Below is a small trained network, with its code and all its weights. Each question gives an input and a target symbol and asks what happens when units are switched off, that is, made to give their printed mean instead of their output.

import numpy as np


def w(rows, s, z=0):
    codes = np.array(rows[::2]) - 128.0
    scale = np.full(codes.shape[1], s)
    scale[-1] = z or s
    return codes * scale


def f(y):
    return np.maximum(y, 0)


def softmax(a):
    e = np.exp(a - a.max(-1, keepdims=True))
    return e / e.sum(-1, keepdims=True)


def log_softmax(a):
    a = a - a.max(-1, keepdims=True)
    return a - np.log(np.exp(a).sum(-1, keepdims=True))


def net(x, mask):
    ids = ['αδεηθμψω'.index(c) for c in x.split()]
    T = len(ids)
    res = E[ids] + P[:T]
    u = 0
    for l in range(2):
        q, k, v = (res @ M[l].T for M in (Q, K, V))
        z = softmax(np.where(np.tri(T) > 0, q @ k.T / 4**0.5, -1e9)) @ v
        res = res + np.where(mask[u], z, O[l][:, -1]) @ O[l][:, :-1]
        u += 1
        y = f(res @ A[l][:, :-1].T + A[l][:, -1])
        res = res + np.where(mask[u : u + 16], y, B[l][:, -1]) @ B[l][:, :-1]
        u += 16
    return log_softmax(res[-1] @ U[:, :-1].T + U[:, -1])


Q, K, V, O, A, B = {}, {}, {}, {}, {}, {}
E = w([
[177,126,254,171],'α',
[32,58,146,181],'δ',
[36,143,105,122],'ε',
[112,115,79,66],'η',
[222,159,90,141],'θ',
[161,116,41,188],'μ',
[116,197,132,121],'ψ',
[192,89,30,163],'ω',
],0.015)
P = w([
[81,49,241,66],'0',
[94,76,178,90],'1',
[110,91,123,123],'2',
[133,116,69,149],'3',
[150,136,31,164],'4',
[162,156,2,169],'5',
],0.0055)
Q[0] = w([
[138,163,157,189],'0.h1',
[151,41,102,95],'0.h1',
[151,44,254,216],'0.h1',
[102,94,184,95],'0.h1',
],0.028)
K[0] = w([
[78,131,156,120],'0.h1',
[173,91,97,191],'0.h1',
[98,53,252,179],'0.h1',
[164,110,179,120],'0.h1',
],0.03)
V[0] = w([
[118,137,120,75],'0.h1',
[82,158,154,253],'0.h1',
[151,102,151,221],'0.h1',
[182,87,126,105],'0.h1',
],0.0049)
O[0] = w([
[162,140,87,84,121],'0.h1',
[103,154,252,199,3],'0.h1',
[59,88,223,200,126],'0.h1',
[90,75,99,131,220],'0.h1',
],0.0038,0.00057)
A[0] = w([
[112,177,92,133,2],'0.n1',
[106,151,144,118,132],'0.n2',
[132,208,177,125,83],'0.n3',
[100,134,157,254,58],'0.n4',
[147,148,112,84,45],'0.n5',
[96,50,97,123,161],'0.n6',
[169,171,126,172,165],'0.n7',
[75,198,174,128,102],'0.n8',
[83,165,76,126,38],'0.n9',
[81,245,133,119,138],'0.n10',
[106,210,129,170,47],'0.n11',
[182,23,123,104,30],'0.n12',
[86,100,114,122,90],'0.n13',
[121,45,190,71,51],'0.n14',
[79,136,149,95,76],'0.n15',
[208,170,171,170,83],'0.n16',
],0.01,0.0049)
B[0] = w([
[81,106,109,81,132],'0.n1',
[148,146,138,145,151],'0.n2',
[91,13,163,164,155],'0.n3',
[29,46,121,123,191],'0.n4',
[164,148,112,142,140],'0.n5',
[28,184,94,199,254],'0.n6',
[197,44,134,110,196],'0.n7',
[183,137,154,174,174],'0.n8',
[114,159,70,73,163],'0.n9',
[250,138,114,141,196],'0.n10',
[181,68,145,138,140],'0.n11',
[98,226,152,193,150],'0.n12',
[98,146,117,97,168],'0.n13',
[171,140,68,139,161],'0.n14',
[135,170,159,153,151],'0.n15',
[95,142,139,21,175],'0.n16',
],0.014,0.0046)
Q[1] = w([
[62,190,5,210],'1.h1',
[201,141,33,86],'1.h1',
[79,108,165,185],'1.h1',
[85,103,69,191],'1.h1',
],0.016)
K[1] = w([
[246,93,3,219],'1.h1',
[115,73,6,42],'1.h1',
[142,172,175,183],'1.h1',
[180,169,96,184],'1.h1',
],0.015)
V[1] = w([
[160,254,140,195],'1.h1',
[52,162,179,67],'1.h1',
[81,144,56,133],'1.h1',
[81,34,126,202],'1.h1',
],0.0098)
O[1] = w([
[251,43,17,112,97],'1.h1',
[152,253,124,179,71],'1.h1',
[105,121,22,228,209],'1.h1',
[121,126,166,254,253],'1.h1',
],0.0081,0.0063)
A[1] = w([
[91,137,98,146,8],'1.n1',
[106,149,194,146,102],'1.n2',
[195,153,193,147,108],'1.n3',
[203,126,41,110,145],'1.n4',
[73,155,114,70,93],'1.n5',
[242,60,176,110,67],'1.n6',
[111,95,102,65,162],'1.n7',
[154,92,170,79,37],'1.n8',
[101,89,68,133,88],'1.n9',
[113,241,31,44,60],'1.n10',
[230,139,62,96,65],'1.n11',
[95,132,140,88,95],'1.n12',
[229,146,82,47,166],'1.n13',
[174,218,79,102,121],'1.n14',
[94,219,110,1,154],'1.n15',
[196,152,150,146,152],'1.n16',
],0.0095,0.011)
B[1] = w([
[164,67,171,93,146],'1.n1',
[167,139,74,73,195],'1.n2',
[97,108,91,71,170],'1.n3',
[211,186,146,98,248],'1.n4',
[110,145,130,162,153],'1.n5',
[90,33,65,43,154],'1.n6',
[194,109,122,198,186],'1.n7',
[96,211,121,149,138],'1.n8',
[123,204,133,115,215],'1.n9',
[45,61,126,46,191],'1.n10',
[21,100,78,140,189],'1.n11',
[113,161,116,151,149],'1.n12',
[140,123,250,202,209],'1.n13',
[137,171,196,118,173],'1.n14',
[191,79,15,98,179],'1.n15',
[65,126,183,123,161],'1.n16',
],0.02,0.014)
U = w([
[49,107,147,163,254],'α',
[214,58,190,87,144],'δ',
[122,134,178,13,134],'ε',
[136,110,171,93,55],'η',
[151,134,254,101,150],'θ',
[110,49,202,79,103],'μ',
[187,172,133,111,92],'ψ',
[121,72,109,88,75],'ω',
],0.0042,0.0054)

Each question gives the input, a string of symbols that net reads in full, and the target symbol t.
The units are the heads (4 rows each of Q, K, V and O) and the neurons (one row each of A and B). Each row of codes is followed by its name. A weight is (code - 128) times the scale printed after its matrix; where a second scale follows, it is the last column's (O, A, B and U).
mask holds one flag per unit, layer by layer, with each layer's heads first. A switched-off unit (its flag False) gives its mean, the last column of its rows in O or B, instead of its output. The means were averaged over made-up inputs and are rounded, as every weight is.
A unit's drop is (log p(t) with every unit on - log p(t) with that unit switched off) / (log p(t) with every unit on - log p(t) with every unit switched off).
The circuit of an input: a set's keep is (log p(t) with only the set's units on - log p(t) with every unit switched off) / (log p(t) with every unit on - log p(t) with every unit switched off). Starting from the 12 units with the biggest drops (on a tie, the unit counted first), units are removed one at a time, each time the one whose removal leaves the highest keep (on an exact tie, the one counted first), for as long as the keep stays at least 0.8.
circuit, biggest first: the units of the circuit, biggest drop first
top k neurons: the k neurons with the biggest drops, biggest first
top k neurons in layer l: the k neurons of layer l with the biggest drops, biggest first
input η μ ω η ε, target ψ: top 4 neurons in layer 0	(0.n7 0.n16 0.n12 0.n6)
input ω ε η η, target ε: top neuron	(0.n12)
input η θ η ε η θ, target θ: circuit, biggest first	(1.n13 1.h1 0.n4 1.n15)
input θ δ η μ, target α: circuit, biggest first	(1.n4 1.h1 0.h1 0.n4)
input μ δ δ ψ, target α: top 2 neurons	(1.n4 0.n4)
input θ α ψ, target ε: top 3 neurons	(1.n2 1.n3 0.n6)
input ω ε ω ε, target ψ: top 2 neurons in layer 0	(0.n12 0.n4)
input η ψ ε θ μ, target α: top 2 neurons	(0.n7 0.n3)
input ψ η μ ε η, target α: top 4 neurons	(0.n7 1.n4 0.n10 0.n6)
input η α ψ, target ε: top 4 neurons in layer 1	(1.n2 1.n3 1.n13 1.n7)
input θ ε α α θ, target ε: top 4 neurons	(0.n6 0.n4 0.n16 0.n7)
input ε ω μ, target ψ: top 2 neurons in layer 1	(1.n4 1.n9)
input η η δ ψ, target α: top 3 neurons	(0.n6 0.n4 0.n12)
input η ψ ε η ε, target ε: top 3 neurons	(0.n9 1.n10 1.n4)
input ω η η η ε, target ε: top neuron in layer 0	(0.n9)
input θ ε θ ε ε, target ω: top 3 neurons in layer 0	(0.n7 0.n6 0.n13)
input ε η η ψ η, target δ: top 2 neurons	(0.n10 1.n7)
input ε ε θ, target δ: top 3 neurons in layer 0	(0.n10 0.n16 0.n4)
input η ε ψ η, target δ: top 2 neurons	(0.n10 0.n6)
input θ ψ θ, target δ: top neuron	(1.n15)
input ω ω ψ, target μ: top 3 neurons	(1.n6 1.n11 1.n13)
input δ δ ψ θ ω μ, target ψ: top 4 neurons	(0.n4 0.n12 1.n9 1.n4)
input ψ θ θ δ ε ε, target θ: top 2 neurons in layer 0	(0.n10 0.n16)
input δ ε ε ε, target θ: top 2 neurons in layer 0	(0.n10 0.n4)
input η η ψ, target θ: top 2 neurons in layer 1	(1.n13 1.n4)
input μ ψ μ η θ, target θ: top 2 neurons	(0.n6 1.n13)
input θ θ ψ, target μ: top 2 neurons	(1.n6 0.n6)
input θ ω θ ω η, target ψ: top 2 neurons in layer 0	(0.n12 0.n4)
input δ ε η α ε ω, target ψ: top 3 neurons in layer 1	(1.n4 1.n9 1.n10)
